Facts:
biskobra Ψ takludram; biskobra Ψ gretor; doma Ψ skotrer
doma Ψ brifes; dotrobrim Ψ saflo; drulal Ψ kinik
drulal Ψ pusta; drulal Ψ lala; drulal Ψ valegrik
faflu Ψ skolu; faflu Ψ flidrin; faflu Ψ viflik
fanek Ψ gredrivon; fanek Ψ dribrum; fatral Ψ trumis
fatral Ψ drefos; foran Ψ plagades; foran Ψ trumis
foran Ψ tretru; foran Ψ koflokur; gofli Ψ tarim
gofli Ψ grukovan; graba Ψ plagades; graba Ψ gretrok
graba Ψ saflo; graba Ψ geskon; griske Ψ tretru
grosi Ψ gretrok; klalol Ψ klibipul; klalol Ψ dafal
klalol Ψ fiflok; klalol Ψ guvul; klalol Ψ kabrufla
klalol Ψ ziplu; lunir Ψ skotis; matrer Ψ skolu
matrer Ψ plagades; matrer Ψ fovul; matrer Ψ klidrok
matrer Ψ grukovan; motras Ψ grukovan; motras Ψ kineklim
motras Ψ vetis; napustas Ψ paklom; napustas Ψ nonok
napustas Ψ klodo; pasi Ψ gretrok; pasi Ψ pusta
pizim Ψ dafal; pizim Ψ gretrok; pofo Ψ gredrivon
pofo Ψ gidok; regur Ψ grasim; regur Ψ dubam
ribam Ψ kudes; ribam Ψ grodruzok; ribam Ψ flidrin
ribam Ψ lala; sepli Ψ tezes; sepli Ψ lerem
sepli Ψ tuki; stipen Ψ tarim; stipen Ψ saflasko
stipen Ψ dribrum; stipen Ψ tobror; stuskone Ψ pamim
stuskone Ψ tuki; teplol Ψ plastedrin; teplol Ψ kabrufla
tifel Ψ dafal; tifel Ψ grukovan; tifel Ψ borar
vaplu Ψ boplur; vaplu Ψ trumis; vefor Ψ fiflok
vefor Ψ pamim; vefor Ψ sabrem; vegrodar Ψ voten
vegrodar Ψ kekul; vupu Ψ trumis; zasur Ψ sagegra
zitrul Ψ selo; zitrul Ψ kinik; beplo κ fiflok
boplur κ doru; borar κ ninam; bribrer κ klidrok
brifes κ daskek; dafal κ mula; daskek κ tilar
deskor κ musam; doma κ dredrelu; doru κ fudrir
dredrelu κ kaban; dristenin κ zasur; druzem κ sozul
faflu κ stogum; fanek κ minil; fovul κ stakami
fudrir κ goklak; fugaflun κ druzem; furan κ dristenin
gadral κ lunir; geskon κ dafal; gifisul κ zozaka
gofli κ vitra; goklak κ tresun; graba κ klalol
greklaske κ lofus; grodruzok κ nanim; grosi κ beplo
grukovan κ tifel; guvul κ foran; kekul κ plagades
klalol κ grasim; klinin κ gofli; kliskur κ fovul
koflokur κ guvul; kudes κ stipen; lala κ stuskone
lofus κ mudral; lunir κ regur; minil κ geskon
mudral κ pusta; mula κ netom; musam κ brifes
nanim κ flidrin; nasi κ kudes; netom κ koflokur
nibir κ vaplu; ninam κ fugaflun; paklom κ pizim
pamidrul κ klinin; pamim κ kekul; pasi κ takludram
pedril κ tastos; pizim κ furan; plafe κ teplol
plagades κ doma; pofo κ nasi; pusta κ lala
rastar κ fanek; refla κ vikles; regur κ ribam
relur κ paklom; saflo κ pofo; sagegra κ monal
skotis κ grosi; sozul κ pamim; stakami κ gonanal
stipen κ boplur; stogum κ rastar; stuskone κ relur
tastos κ pamidrul; tezes κ plastedrin; tifel κ pasi
tilar κ grukovan; tresun κ pedril; valegrik κ saflasko
vaplu κ plafe; vefor κ tezes; vetis κ grodruzok
viflik κ bribrer; vikles κ gifisul; vitra κ ribra
voten κ graba; zasur κ skotis; zozaka κ voten

Known rows:
[  8.6  -6.9  -9.2 -10.3   3.9   8.5   0.8 -18.1   7.9  10.9  10.8   8.1
 -13.2   1.4  16.0  -3.6  22.1  25.7   9.1  12.2   3.2  -2.3   7.3  26.4
   2.7  14.9   4.5   5.1] : tifel
[  9.5   2.9 -16.5  -5.5  -7.4  23.4  13.4 -29.5  11.3  24.1  15.9  14.9
 -11.4  -4.5  69.7  -3.4  46.2  37.6   2.1   6.5  16.5   1.9  -4.8   9.6
  17.9  14.2 -21.3  22.6] : zasur
[ 17.4   9.4 -11.0 -16.7  18.9  27.3   5.1 -10.0 -15.8   9.0   5.2  12.4
  -8.6   3.5 -20.1   8.2  47.6  19.9  25.7   6.9   6.7   0.7   4.5  10.6
  -1.0   2.6  17.2  11.1] : lunir
[  6.6  -3.7 -16.6 -15.4   6.7   8.7   8.1 -11.5  -2.2   7.6   4.2  -0.4
 -11.7  -2.8  14.9  -0.6  24.5  20.2  21.3   7.7   8.5   1.8   5.9  21.2
   5.9  21.6  -9.2   6.5] : fatral
[ 10.2  -2.3  -4.5 -14.0   2.4  13.1  10.5 -16.9  -0.7   7.9   0.9   9.5
 -12.9 -11.5  12.5   3.5  27.8  16.3  26.1   3.2   6.3   4.3   9.2  37.1
  11.4   6.1 -15.6  -0.4] : stogum
[ 10.1 -13.7  -4.2 -16.9   5.2   2.5  11.5 -12.3  -2.4   7.4  -3.6  -3.0
 -14.8  -2.8  15.8 -10.0  19.4  19.5  16.5  11.7   3.9   7.4   7.9  19.6
   4.8   5.4 -11.0  -5.9] : kineklim
[  8.3 -13.9  -3.7 -14.0   0.8   3.2   6.3 -19.6   7.6   9.3   5.0   2.5
 -13.0   0.8  10.0  -9.2  21.7  22.6  10.0  11.3   0.7  -3.5  11.6  20.3
  -2.1  -1.5  -1.3  -6.2] : trumis
[ 21.1  -6.4  13.3 -15.0  17.7  31.7   7.0 -18.1  -2.4  13.1  -7.9  14.4
  -5.4   0.7 -18.0   4.8  41.7  27.6  35.5   8.9  -3.1   1.4  -6.1  14.5
   2.5   4.4  21.4  11.2] : dubam
[  4.3  -5.1  -7.4 -14.6   4.1   0.7  10.3  -7.2 -13.5   9.1  -2.8   2.2
 -19.7  -0.2  15.5 -12.2  28.4  19.8  14.7  10.2  -2.0   7.6   2.0  21.3
   6.9  11.9  -3.8  13.1] : vitra
[ 10.5  -9.0  -6.4 -15.1   0.6   0.9   9.7  -1.6  -3.9  10.0  10.4   9.7
 -11.4  -4.1  13.6  -0.7  19.5  28.3   9.6  12.4   3.8  -4.0   5.8  19.2
   6.6  19.9  -3.1  -6.7] : fudrir
[ 10.0 -13.1  -4.6 -16.9   4.3   3.3  11.3 -12.6  -2.9   7.3  -2.9  -3.1
 -13.8  -4.2  13.4 -11.7  19.4  19.0  15.5  11.6   3.8   7.1   9.5  20.7
   3.8   8.6 -10.3  -5.2] : tretru
[  9.1  -7.0  -9.5 -16.5   6.3   9.9  10.1 -14.0  -2.1   8.4   1.0  -0.8
 -12.6  -3.4  16.0  -6.8  24.6  20.9  19.0   8.1   5.4   4.2   6.4  18.4
   5.5  13.0  -9.5   1.8] : zozaka
[ 10.0 -11.6  -4.8 -19.8  11.2   2.4   7.2 -12.8  -5.9   4.6  -1.8  -5.8
 -19.3  -7.5  21.0  -9.3  19.9  30.1   7.9  11.4  -0.3   8.8  10.3   9.4
   5.9   8.4 -11.4  -5.3] : pusta
[  7.0  -7.3  -8.9 -15.4   4.6   4.4  10.2  -9.8  -8.4   8.9  -1.8   0.8
 -16.3  -1.8  15.8  -7.0  26.1  19.2  14.8   8.5   1.8   7.7   2.9  19.5
   7.2  11.3  -5.7   9.6] : tastos
[ 10.0 -10.6 -13.5 -19.4   4.0   5.4  11.1 -16.3  -0.4   6.7  -3.7   1.8
 -17.2  -1.0   9.9   8.2  25.5  18.7  16.0   3.1   9.8   0.7   6.4  16.7
   8.6   5.0  -9.2   0.8] : gadral
[ 10.7 -12.0  -3.4  -9.9  -5.6   1.7  13.5  -1.6  -3.5  14.0   8.2  18.1
  -6.8   2.8   6.4  -4.7  19.9  12.8  15.2  17.5   6.6  -3.7   2.9  35.0
   5.9  15.1   1.5  -5.5] : beplo
[  7.7  -6.6   3.0 -14.6  -4.8   7.1  11.9  -0.9  16.4  10.3  10.3   7.5
 -12.1  -5.8  12.7 -24.6  10.5  22.1   9.5  17.1  -5.5   1.6   7.5  18.2
   5.2  18.5  -4.3  -8.8] : tezes
[ 18.3  -3.1   2.5 -18.2  -3.1   2.9  15.5  -2.3 -14.9  11.4  11.6  10.9
 -20.3  -3.7  25.9 -26.4  29.6  26.4  -9.9  29.5  -1.4  12.4  15.2   1.6
   7.5 -13.4  -8.6 -16.6] : paklom
[  8.1 -12.8 -14.8 -22.9   0.3  -1.8  16.0 -15.4  -4.0   4.2  -6.1  -6.7
 -16.2  -2.4  -2.2   3.4  25.6  15.3  20.3   2.4   8.7  -6.3  12.1  13.1
   0.6  -3.3 -16.7  -7.9] : vetis
[  9.4  -6.6  -3.0 -10.5   4.2   6.9   3.1 -19.1  -3.4  11.1  10.0   4.9
  -9.1  -6.2  13.6  -0.4  28.8  29.8  17.1   9.2   2.5  -4.3  12.3  29.3
   0.4   8.2  -2.0  -2.1] : dredrelu
[ 10.8 -17.3   1.7 -12.0   2.1   3.5   4.1 -20.0   7.0  11.3   5.0   4.8
 -15.7   2.2  17.1 -11.8  18.2  23.3   4.3  15.7  -0.3   3.5   9.8  25.7
   0.7  -1.2   2.5  -6.1] : grukovan

Rows:
No name comes twice in this set of rows, the named rows included.
[ 22.5  -1.1   1.9 -16.3  18.3  29.4  15.1  -4.0 -16.1   9.7  -7.5  13.0
  -6.1   3.1 -17.0 -10.6  38.8   2.6  31.1  17.2   6.9  21.5   2.0  19.8
   4.2  -4.6   9.6   2.7]	skotis
[ 21.9  -1.6  18.1 -14.0  19.4  25.0  10.4   3.4 -26.1  14.8  -2.6  17.7
  -0.9  -7.2 -10.5  -3.0  38.6  33.7  36.3  17.1  -6.5   6.2  -9.1  15.3
   6.4  25.7  18.9   4.5]	grasim
[ 12.2 -18.5   0.6  -9.5   2.8   2.3  13.3  -9.5 -10.5  11.8  -3.3   1.5
  -5.2   1.9  13.8 -18.7  18.4   7.5  24.0  20.3   6.2  12.3   6.5  38.2
   0.9   6.6  -7.1  -7.3]	fiflok
[  4.0  -3.8  -2.9 -11.8  -1.5  -9.8   9.3   6.8 -26.4  12.7   7.3   9.7
 -16.0  -1.9  14.9 -13.8  25.6  29.3   7.7  17.3  -7.5   2.4   2.6  22.8
   3.7  23.6   3.3   7.0]	ribra
[ 18.4   0.4   0.9 -14.0  19.2  31.8   4.1 -17.1 -10.9  12.8  -2.8  16.8
  -3.7   2.2 -19.2  19.0  48.3  31.6  38.6   2.5   3.4  -5.7  -8.8  16.7
   3.1  16.5  24.2  20.7]	regur
[ 10.8  -3.1  -0.3  -9.4   4.3  -3.1   7.4   1.6 -26.4  12.2  12.4   7.9
  -6.8 -11.1  21.7  -5.6  23.5  34.8  14.7  18.9   1.0   0.9   8.4  30.3
   5.1  29.1  -5.1  -7.2]	kaban
[  9.0  -8.0 -11.6 -10.2  -6.2   2.5  11.7  -0.9  -3.8  12.5  10.8  17.4
  -6.0   3.4   6.7   0.0  17.7  15.6  15.4  15.6   8.5  -7.4   2.7  36.2
   6.2  22.0   1.4   0.6]	grosi
[  3.6  -0.4 -11.3 -14.2  -4.0  21.7   5.1 -19.0  35.4   9.8  13.7   6.2
 -12.1   0.7   4.4  -8.2  18.7  19.0  14.6   1.5   0.7  -8.7   9.5  18.7
   1.6  11.5  -1.4   7.7]	vefor
[  8.3 -12.2   4.3  -8.8  -5.4   1.8   4.6 -13.4  -8.4   9.9   4.6  14.1
  -5.4  -5.3  17.7  16.9  18.7  48.3  35.2  22.8  -2.0 -22.7  -2.8  35.4
  17.0  40.5  -0.9  17.4]	doma

The same objects again, as new rows of numbers:
Known rows:
[ 21.4  -7.1   0.5   4.6  -1.1   8.8  -1.0   8.7  -1.7 -14.9  -6.6  -0.3
   1.4   4.8] : druzem
[ 18.1   9.2  -3.6   7.4   6.5  20.7 -11.8   7.8  10.7  -8.6 -10.5   2.4
   0.8   2.8] : plagades
[ 23.6  -7.4   1.3   4.9  -0.9   9.4  -1.7  10.5  -1.2 -17.3  -7.6  -0.3
   1.0   5.6] : sozul
[-1.3 15.4 -5.9  4.2  6.4 12.6 -9.0 -1.0 10.0  7.2 -5.0  2.4 -0.1 -2.1] : vetis
[ -9.1 -40.6  10.7  10.1  16.8 -23.5  35.5  21.5  -1.1 -16.3 -12.9   2.4
  -2.9 -24.9] : regur
[ 17.3  -5.5   0.5   3.9  -1.5   6.4  -0.2   6.7  -2.8 -11.5  -6.2  -0.5
   1.2   4.1] : fugaflun
[ 1.1 -1.9 -1.2 -0.5 -2.0 -1.4  1.5 -0.5 -4.8 -0.3 -2.2 -0.5 -0.3  0.1] : greklaske
[ -1.1 -14.2  14.2  -5.4  -8.4 -11.2  -0.1   5.3 -18.0  -1.9   7.5  -6.6
  -4.8   7.1] : motras
[-16.8 -14.1   1.0  13.1  36.3  -8.7  20.4  18.3  33.4 -12.8 -12.4  10.5
   0.8 -31.4] : dubam
[ -5.8  12.9   0.4   0.4   8.3   7.1 -11.7   0.7  12.7   4.2   1.8   1.7
  -1.1  -0.5] : tarim
[ 11.0 -12.8  15.7  -1.8   1.6  -7.3   5.9  -4.5 -26.7  24.4   1.8  -4.3
   0.8   5.2] : gofli
[ -2.3 -12.2  -1.3 -10.0  -5.3 -10.3   1.2   2.0 -29.0  -6.7 -10.4  -2.4
  -4.6   3.5] : stuskone
[ 1.3 -2.1 -0.2  0.5 -2.6 -0.3  2.2  0.2 -4.0  0.0 -1.2 -0.6 -0.3  0.7] : kliskur
[-1.4 -3.9 -8.0  9.3 -6.1 -5.2  0.1  0.2 -4.8  9.0  0.2 -2.1  4.3 -0.2] : musam
[ -2.4 -16.0  -3.3  11.0 -17.1 -15.0  -0.2   4.6 -22.1  14.0   4.0  -8.3
   2.8   5.0] : tifel
[-11.1  23.1   7.7   3.6  -1.8  25.4   1.2  -0.3   7.1  -2.5  -6.1  -0.3
   9.1  -3.4] : dafal
[11.5 -4.4  0.0  2.6 -2.3  4.1  0.8  3.9 -3.2 -6.8 -4.2 -0.5  0.4  2.5] : ninam
[ 0.8 -2.6  0.3  0.1 -2.3 -0.4  1.4  0.9 -3.2 -0.7 -0.3 -0.9 -0.5  0.6] : nanim
[-7.4  5.7 11.9  0.3 -9.5 11.5 11.4  0.8 -5.8 -8.6 -2.3 -3.0  8.7 -1.3] : mula
[ -5.6  13.0   0.5   0.7   8.6   7.3 -11.8   0.8  12.4   3.9   1.7   1.8
  -0.8  -0.8] : gidok
[  2.6 -12.7   8.7  -1.9 -10.3  -6.5   3.1   3.9 -21.1   0.0   0.9  -6.2
  -4.0   5.1] : vefor

Rows:
No name comes twice in this set of rows, the named rows included.
[-24.0 -30.6  -3.7  11.3  -1.6  15.3  -3.5  -1.5  38.3  49.0 -48.1   3.0
  16.5 -38.0]	brifes
[ -4.3  -5.6 -14.5  16.5  -9.7 -10.3  -2.2   1.6  -4.4  16.9   2.9  -3.3
   8.8  -0.7]	daskek
[ 22.1   9.3  -3.5   8.5   8.1  22.7 -12.7   9.8  12.3 -11.6 -11.4   2.8
   1.2   3.7]	pamim
[ -4.2  -6.6  18.4  -1.8 -17.7   3.6  11.9   4.5 -24.5  -6.4  -0.6  -8.5
   3.8   4.4]	fanek
[  1.5 -11.2   9.7  -1.7 -11.5  -4.6   4.2   3.5 -21.6  -0.1  -0.3  -6.1
  -3.1   5.2]	faflu
[ 22.9 -28.5 -32.7 -27.6 -21.8 -43.5  43.6 -32.4  -2.8 -51.4  21.7  11.3
  24.5   7.2]	zasur
[ 1.5 -2.6 -3.6  3.4 -5.2  0.0  2.1  0.4 -4.1  0.6 -2.6 -1.2  0.3  0.0]	vikles
[ -7.9  11.3 -19.2  19.8  -1.7   1.6 -12.9  -0.2   8.7  23.4  -0.4  -0.2
   8.5  -2.8]	grukovan
[10.5 -5.2  2.2  0.8 -1.1  2.9 -0.4  4.3 -1.9 -9.0 -2.1 -0.6  0.4  3.2]	dredrelu
[  1.0 -12.7   7.1  -0.1 -12.0  -7.7   1.9   4.1 -20.3   0.3   1.8  -6.6
  -4.4   5.2]	klalol
[-7.0 18.8  0.6  3.0  4.2 16.6 -5.8 -0.7 10.8  2.6 -3.5  1.3  3.5 -2.7]	guvul
[ -2.9 -13.1  -1.7 -12.4  -5.7 -11.4   1.0   1.8 -30.7  -9.7 -11.2  -2.2
  -5.4   3.2]	pizim
[-22.8 -29.5  14.2  -5.7   6.9  18.4  -3.0  -0.2  42.4  32.2 -44.1   4.6
   8.7 -35.5]	skotrer

Now the same objects, written a new way:
Known rows:
[  3.2 -58.4  49.4 -19.1  17.0  13.9 -57.9 -24.0  -4.5 -31.3  54.5 -21.5
 -17.1  -3.0] : grosi
[ -7.3  17.3   5.2   1.9   9.6 -15.9  -6.4  11.7  -6.5  -6.1   0.4 -12.2
  -7.1  -4.4] : beplo
[ -7.2  15.7  -9.9  18.2  -8.3  14.5 -18.0   6.2  10.4   3.6  -5.2   6.2
  -0.3  20.8] : goklak
[ -8.3  18.0   6.4   3.4   7.9 -18.9  -7.4  11.8  -8.0   0.9   3.5 -13.1
  -7.4  -6.6] : mudral
[-30.5 -11.2 -33.6 -15.0  20.3 -22.5 -13.8   5.3  13.5  16.4   3.0  21.5
  10.1 -14.6] : plagades
[-19.9 -82.3  17.6 -18.9 -33.2 -21.1 -55.1 -21.9   1.4 -29.3  12.3  23.9
  12.6 -27.9] : graba
[-21.3  10.3 -20.4  -5.7  -9.5 -16.9  -2.2 -35.1  -0.7 -27.6   1.3  -4.7
  -4.9   3.0] : geskon
[  5.0 -38.6  13.4  -1.3  22.1  -4.7  19.5  -5.1  24.3  25.6   7.9  12.5
   2.2  -4.3] : doma
[-23.4 -39.2  13.0 -54.2 -38.3 -30.6   6.3 -20.6  13.5  31.5 -11.0  -9.4
  26.5  46.7] : foran
[ -1.7  13.6 -11.3  -2.8  -2.7   7.4   4.6  11.6  -6.3 -16.9   5.6   3.5
   3.5  -4.5] : plafe
[ -2.1  13.9 -11.5  -2.9  -3.0   6.6   5.2  11.1  -6.4 -14.8   6.2   3.0
   3.0  -5.4] : nibir
[-1.6 12.7 -7.3  3.3  1.9 -1.0  1.1  4.2 -2.5 -8.4  0.7  2.1  3.1 -4.1] : nonok
[ 23.1 -48.1  14.2  21.8   9.1   3.4  29.8   2.2   2.6  -0.1   6.5 -45.4
  11.2  20.3] : zitrul
[  4.8  21.6  -0.3   0.9  -4.6   1.8   1.3   1.4   8.2  -6.9   1.4   2.8
   1.6 -17.0] : sabrem
[ 0.0 10.5 -8.1  4.2  0.2 -2.0  4.7  6.0 -2.6 -9.8  1.4  1.7  3.6 -3.8] : sagegra
[ 25.7 -60.2  13.3  31.3  20.1   7.3  27.8  -1.2  -2.4 -10.2  16.0 -65.8
  18.7  26.3] : drulal
[  1.4  19.9  -1.9   1.2   4.0  11.2  -0.9   0.9  -1.8  -4.4   0.6  -0.8
  -1.4 -10.3] : ziplu
[-11.6   4.6   8.4  11.7  -5.0   4.3  -7.7  -4.2 -14.8 -11.4 -25.3   8.9
  18.9 -31.7] : zozaka
[-15.0   7.8 -16.1   2.0  39.2  -0.1   3.5  -1.0  11.1  13.8   6.1  15.6
   8.5 -16.3] : sozul
[ 44.7 -41.8  -7.5 -25.4  -2.6  43.4  -8.3 -15.7 -14.5  70.0 -24.9 -14.8
 -46.0 -16.3] : tifel
[ -2.5  14.3   3.4   6.7   8.7  -4.5   4.7   1.7 -11.9 -15.8   1.9  31.6
  -3.6   8.6] : gidok

Rows:
No name comes twice in this set of rows, the named rows included.
[ -9.3   3.2   9.5  14.6  -7.0   1.5  -4.9  -4.5 -13.0 -12.3 -24.8   9.0
  18.8 -30.3]	voten
[-12.9   6.5 -15.6   3.5  38.7  -2.7   6.5   0.0  12.9  13.6   6.3  16.2
   8.5 -15.5]	kekul
[ -3.3   5.5 -18.0   5.2  -0.6  -3.4   4.9  11.2  -4.5 -10.2   1.2  -6.3
   5.1  -4.7]	viflik
[ -6.1  20.5  -1.3 -11.1   4.1  38.4  -3.8 -45.8  -5.0  -5.7  -1.6 -24.0
 -27.9 -12.5]	dafal
[ -6.8   4.7 -11.6   0.6   4.4   8.6   5.0   6.2 -18.4   8.2 -13.8  19.7
 -18.7   0.7]	tarim
[  3.2  16.9  -2.7   1.2   2.0   9.9   5.0   4.9  -2.5 -10.4   1.8  -0.4
   0.7  -9.2]	plastedrin
[ -1.3 -45.0   5.6 -20.2 -31.8 -32.7   6.1   5.5  16.8  12.8  -0.6   9.3
   9.2  13.6]	griske
[ -2.0   5.0   5.9  22.8  18.9 -23.8   4.7  16.5 -11.1  -3.9   6.3 -49.4
   0.8   2.9]	lala
[ -8.0 -67.0 -26.4 -21.1 -29.4  -7.5   3.5  13.1   0.5  41.4 -22.8 -10.2
 -27.3  -4.0]	matrer
[ -4.9   9.2 -19.6  -5.2  -3.7  13.2   5.1  14.8 -10.1  -4.8  -2.0   0.3
  -5.9  -8.3]	vetis
[-19.5  16.7 -15.4  -8.9  -8.8 -13.8   3.9 -24.4  -0.7 -12.6  -6.9  -6.9
   1.4   8.1]	koflokur
[ -4.3 -16.1  52.8 -55.2 -12.2  15.6  13.6  -3.7   0.4  59.6  -8.2 -19.9
  44.4  59.8]	vupu
[ -0.9  12.5  19.4  11.2  15.8  -9.8  11.7  -2.0 -22.9 -21.4   3.6  68.1
  -9.6  24.6]	gredrivon
[ -9.0  10.6 -15.9  30.4 -18.7   7.9  -4.3   3.9  -1.7  22.6  15.4  -6.8
   8.1  12.2]	kudes
[-24.4  -4.7 -27.2   8.5 -41.6 -31.9 -26.7   3.2   5.6   4.5  25.3  30.6
   5.8  -1.2]	saflo

